Below are the code and all the weights of a small trained network. Each question names an input and a target symbol and asks about switching units off, where a switched-off unit gives its printed mean instead of its output.

import numpy as np


def w(rows, s, z=0):
    codes = np.array(rows[::2]) - 128.0
    scale = np.full(codes.shape[1], s)
    scale[-1] = z or s
    return codes * scale


def f(y):
    return np.maximum(y, 0)


def softmax(a):
    e = np.exp(a - a.max(-1, keepdims=True))
    return e / e.sum(-1, keepdims=True)


def log_softmax(a):
    a = a - a.max(-1, keepdims=True)
    return a - np.log(np.exp(a).sum(-1, keepdims=True))


def net(x, mask):
    ids = ['αβζθλμπτφψω'.index(c) for c in x.split()]
    T = len(ids)
    res = E[ids] + P[:T]
    u = 0
    for l in range(3):
        r = res
        for j in range(3):
            rows = slice(3 * j, 3 * j + 3)
            q, k, v = (r @ M[l][rows].T for M in (Q, K, V))
            z = softmax(np.where(np.tri(T) > 0, q @ k.T / 3**0.5, -1e9)) @ v
            o = O[l][rows]
            res = res + np.where(mask[u + j], z, o[:, -1]) @ o[:, :-1]
        u += 3
        y = f(res @ A[l][:, :-1].T + A[l][:, -1])
        res = res + np.where(mask[u : u + 8], y, B[l][:, -1]) @ B[l][:, :-1]
        u += 8
    return log_softmax(res[-1] @ U[:, :-1].T + U[:, -1])


Q, K, V, O, A, B = {}, {}, {}, {}, {}, {}
E = w([
[117,155,141],'α',
[147,75,152],'β',
[78,94,157],'ζ',
[136,138,220],'θ',
[130,128,160],'λ',
[74,66,145],'μ',
[5,125,29],'π',
[176,192,150],'τ',
[151,118,205],'φ',
[114,168,174],'ψ',
[107,73,154],'ω',
],0.021)
P = w([
[148,1,138],'0',
[109,182,196],'1',
[115,163,184],'2',
[124,165,167],'3',
[128,164,151],'4',
[116,156,158],'5',
[116,158,155],'6',
[106,147,161],'7',
[105,152,168],'8',
[115,152,153],'9',
[119,170,170],'10',
],0.0099)
Q[0] = w([
[210,60,73],'L0H1',
[137,221,106],'L0H1',
[116,112,247],'L0H1',
[73,154,84],'L0H2',
[223,95,170],'L0H2',
[95,153,136],'L0H2',
[98,192,86],'L0H3',
[148,200,144],'L0H3',
[48,210,107],'L0H3',
],0.012)
K[0] = w([
[178,119,249],'L0H1',
[132,192,96],'L0H1',
[137,116,100],'L0H1',
[130,113,41],'L0H2',
[179,180,173],'L0H2',
[123,88,81],'L0H2',
[184,80,200],'L0H3',
[155,110,203],'L0H3',
[206,99,185],'L0H3',
],0.014)
V[0] = w([
[100,122,67],'L0H1',
[174,142,100],'L0H1',
[54,72,62],'L0H1',
[1,42,116],'L0H2',
[146,70,86],'L0H2',
[56,160,190],'L0H2',
[216,148,143],'L0H3',
[143,154,194],'L0H3',
[19,236,87],'L0H3',
],0.0094)
O[0] = w([
[141,131,88,149],'L0H1',
[229,145,253,44],'L0H1',
[172,185,45,253],'L0H1',
[135,60,95,190],'L0H2',
[134,13,139,67],'L0H2',
[53,244,212,254],'L0H2',
[247,96,160,79],'L0H3',
[138,107,233,194],'L0H3',
[111,183,96,103],'L0H3',
],0.0055,0.0062)
A[0] = w([
[65,118,198,126],'L0N1',
[178,70,190,74],'L0N2',
[111,126,90,147],'L0N3',
[12,254,91,199],'L0N4',
[109,124,63,146],'L0N5',
[117,169,208,207],'L0N6',
[126,180,127,1],'L0N7',
[158,232,187,135],'L0N8',
],0.0094,0.003)
B[0] = w([
[206,163,254,195],'L0N1',
[204,147,74,149],'L0N2',
[110,176,187,145],'L0N3',
[183,105,119,249],'L0N4',
[141,188,201,152],'L0N5',
[41,80,107,215],'L0N6',
[161,157,132,146],'L0N7',
[110,52,37,215],'L0N8',
],0.0068,0.017)
Q[1] = w([
[120,164,145],'L1H1',
[181,178,127],'L1H1',
[102,85,83],'L1H1',
[139,118,126],'L1H2',
[135,172,126],'L1H2',
[39,6,192],'L1H2',
[91,162,99],'L1H3',
[93,123,202],'L1H3',
[64,114,157],'L1H3',
],0.014)
K[1] = w([
[190,149,148],'L1H1',
[128,141,135],'L1H1',
[69,223,82],'L1H1',
[145,115,152],'L1H2',
[130,202,101],'L1H2',
[183,7,100],'L1H2',
[139,131,174],'L1H3',
[43,154,94],'L1H3',
[95,193,100],'L1H3',
],0.012)
V[1] = w([
[18,133,146],'L1H1',
[183,146,135],'L1H1',
[151,74,127],'L1H1',
[254,245,199],'L1H2',
[22,122,146],'L1H2',
[250,71,34],'L1H2',
[117,146,196],'L1H3',
[133,249,23],'L1H3',
[246,108,141],'L1H3',
],0.0061)
O[1] = w([
[154,140,179,117],'L1H1',
[136,117,88,130],'L1H1',
[57,137,69,157],'L1H1',
[254,136,187,98],'L1H2',
[63,156,170,103],'L1H2',
[109,39,115,188],'L1H2',
[195,168,134,166],'L1H3',
[156,161,114,10],'L1H3',
[75,137,94,136],'L1H3',
],0.0072,0.012)
A[1] = w([
[64,102,164,5],'L1N1',
[146,113,155,20],'L1N2',
[59,169,59,50],'L1N3',
[138,80,79,132],'L1N4',
[106,65,255,95],'L1N5',
[135,167,168,109],'L1N6',
[68,55,206,138],'L1N7',
[207,152,124,156],'L1N8',
],0.0063,0.0027)
B[1] = w([
[47,205,3,175],'L1N1',
[84,242,56,137],'L1N2',
[200,156,160,168],'L1N3',
[108,72,145,157],'L1N4',
[217,152,126,234],'L1N5',
[148,55,188,139],'L1N6',
[245,144,97,245],'L1N7',
[54,164,171,144],'L1N8',
],0.0052,0.011)
Q[2] = w([
[144,131,134],'L2H1',
[119,9,208],'L2H1',
[83,156,103],'L2H1',
[152,132,84],'L2H2',
[189,134,141],'L2H2',
[145,90,151],'L2H2',
[99,165,105],'L2H3',
[46,151,99],'L2H3',
[158,95,99],'L2H3',
],0.014)
K[2] = w([
[125,96,81],'L2H1',
[132,2,127],'L2H1',
[125,165,93],'L2H1',
[113,113,98],'L2H2',
[108,121,145],'L2H2',
[141,158,134],'L2H2',
[115,164,124],'L2H3',
[127,175,107],'L2H3',
[114,107,104],'L2H3',
],0.021)
V[2] = w([
[76,161,105],'L2H1',
[58,77,86],'L2H1',
[113,227,200],'L2H1',
[167,86,145],'L2H2',
[117,117,150],'L2H2',
[91,121,118],'L2H2',
[130,103,142],'L2H3',
[1,180,162],'L2H3',
[101,177,91],'L2H3',
],0.0094)
O[2] = w([
[112,25,99,95],'L2H1',
[173,2,119,173],'L2H1',
[58,224,154,6],'L2H1',
[193,202,161,161],'L2H2',
[147,129,119,131],'L2H2',
[124,108,160,131],'L2H2',
[171,169,149,145],'L2H3',
[115,114,169,45],'L2H3',
[147,141,175,92],'L2H3',
],0.0075,0.015)
A[2] = w([
[125,122,149,44],'L2N1',
[92,140,42,252],'L2N2',
[178,154,86,25],'L2N3',
[74,44,105,79],'L2N4',
[147,207,78,187],'L2N5',
[250,154,147,3],'L2N6',
[179,81,147,167],'L2N7',
[179,139,131,29],'L2N8',
],0.011,0.0062)
B[2] = w([
[153,118,186,128],'L2N1',
[255,104,213,170],'L2N2',
[32,65,66,180],'L2N3',
[62,169,134,251],'L2N4',
[54,83,222,210],'L2N5',
[94,162,82,255],'L2N6',
[130,188,170,254],'L2N7',
[55,153,63,175],'L2N8',
],0.0056,0.02)
U = w([
[99,113,149,81],'α',
[46,148,135,3],'β',
[169,142,120,120],'ζ',
[27,144,41,89],'θ',
[81,93,100,72],'λ',
[2,80,139,53],'μ',
[69,95,163,186],'π',
[174,129,139,173],'τ',
[220,113,221,234],'φ',
[164,61,240,159],'ψ',
[148,115,240,176],'ω',
],0.0086,0.0067)

Each question gives the input, a string of symbols that net reads in full, and the target symbol t.
The units are the heads (3 rows each of Q, K, V and O) and the neurons (one row each of A and B). Each row of codes is followed by its name. A weight is (code - 128) times the scale printed after its matrix; where a second scale follows, it is the last column's (O, A, B and U).
mask holds one flag per unit, layer by layer, with each layer's heads first. A switched-off unit (its flag False) gives its mean, the last column of its rows in O or B, instead of its output. The means were averaged over made-up inputs and are rounded, as every weight is.
A unit's drop is (log p(t) with every unit on - log p(t) with that unit switched off) / (log p(t) with every unit on - log p(t) with every unit switched off).
The circuit of an input: a set's keep is (log p(t) with only the set's units on - log p(t) with every unit switched off) / (log p(t) with every unit on - log p(t) with every unit switched off). Starting from the 12 units with the biggest drops (on a tie, the unit counted first), units are removed one at a time, each time the one whose removal leaves the highest keep (on an exact tie, the one counted first), for as long as the keep stays at least 0.8.
circuit, biggest first: the units of the circuit, biggest drop first
top k neurons in layer l: the k neurons of layer l with the biggest drops, biggest first
heads that matter: for each layer, one digit per head in row order, 1 if its drop is at least 0.15 and else 0, layers parted by /
input θ ζ ψ φ θ ω ψ φ, target β: circuit, biggest first -> [L2H1, L1H2, L0N4]
input τ ψ μ α ζ ψ λ π φ λ, target φ: circuit, biggest first -> [L2N4, L1H1]
input β φ φ α ω ζ, target λ: heads that matter -> 011 / 110 / 101
input θ φ ω λ, target β: circuit, biggest first -> [L2H1, L1H2, L0N1, L0H1]
input ψ β β, target ω: top 2 neurons in layer 0 -> [L0N8, L0N4]
input ω β μ τ ζ ζ, target ψ: circuit, biggest first -> [L0H2, L2H1]
input μ β ω, target μ: circuit, biggest first -> [L1H2, L2H1]
input α τ φ φ ζ ζ ψ ζ, target φ: heads that matter -> 010 / 000 / 000
input φ μ ζ β α ω ψ ψ μ φ ζ, target θ: heads that matter -> 111 / 010 / 111
input φ ζ μ, target θ: top 3 neurons in layer 2 -> [L2N3, L2N6, L2N8]
input μ θ ω θ τ α φ θ φ, target μ: circuit, biggest first -> [L1H2, L0H2, L0N6]
input ψ λ μ θ ω ω, target ω: top neuron in layer 0 -> [L0N8]
input β λ θ, target λ: top 2 neurons in layer 0 -> [L0N2, L0N8]
input α α ζ φ τ ω, target φ: heads that matter -> 110 / 000 / 000
input μ α ω ψ ω φ ψ, target μ: circuit, biggest first -> [L1H2, L0H2, L0H1]
input τ τ ψ, target ζ: top 2 neurons in layer 2 -> [L2N6, L2N5]
input φ φ τ β θ β α ζ α τ φ, target θ: heads that matter -> 111 / 010 / 101
input λ ω β, target τ: top 3 neurons in layer 0 -> [L0N8, L0N6, L0N2]
input φ α ω ζ β, target θ: top 3 neurons in layer 2 -> [L2N3, L2N6, L2N8]
input ψ φ β θ φ ψ φ φ α, target ω: top 2 neurons in layer 0 -> [L0N1, L0N4]
input θ ω ψ ψ τ β φ μ τ, target β: top 4 neurons in layer 0 -> [L0N1, L0N8, L0N4, L0N2]
input θ π λ τ ω, target ω: heads that matter -> 000 / 010 / 100
input μ μ φ τ λ φ ψ, target μ: top 2 neurons in layer 0 -> [L0N4, L0N1]
input τ ω α μ, target ζ: top 2 neurons in layer 0 -> [L0N2, L0N1]
input θ ω θ β ψ ω ω ω, target β: heads that matter -> 101 / 010 / 101
input α ζ α ψ, target φ: top 4 neurons in layer 0 -> [L0N1, L0N8, L0N6, L0N4]
input θ φ μ ω θ τ ω φ ω ψ β, target β: top 2 neurons in layer 0 -> [L0N1, L0N8]
input ψ α θ λ α α α λ, target ω: heads that matter -> 100 / 010 / 100
input α φ λ φ θ ω τ μ, target φ: top 2 neurons in layer 0 -> [L0N8, L0N6]
input μ ω ω α θ ω, target μ: top 2 neurons in layer 2 -> [L2N4, L2N7]
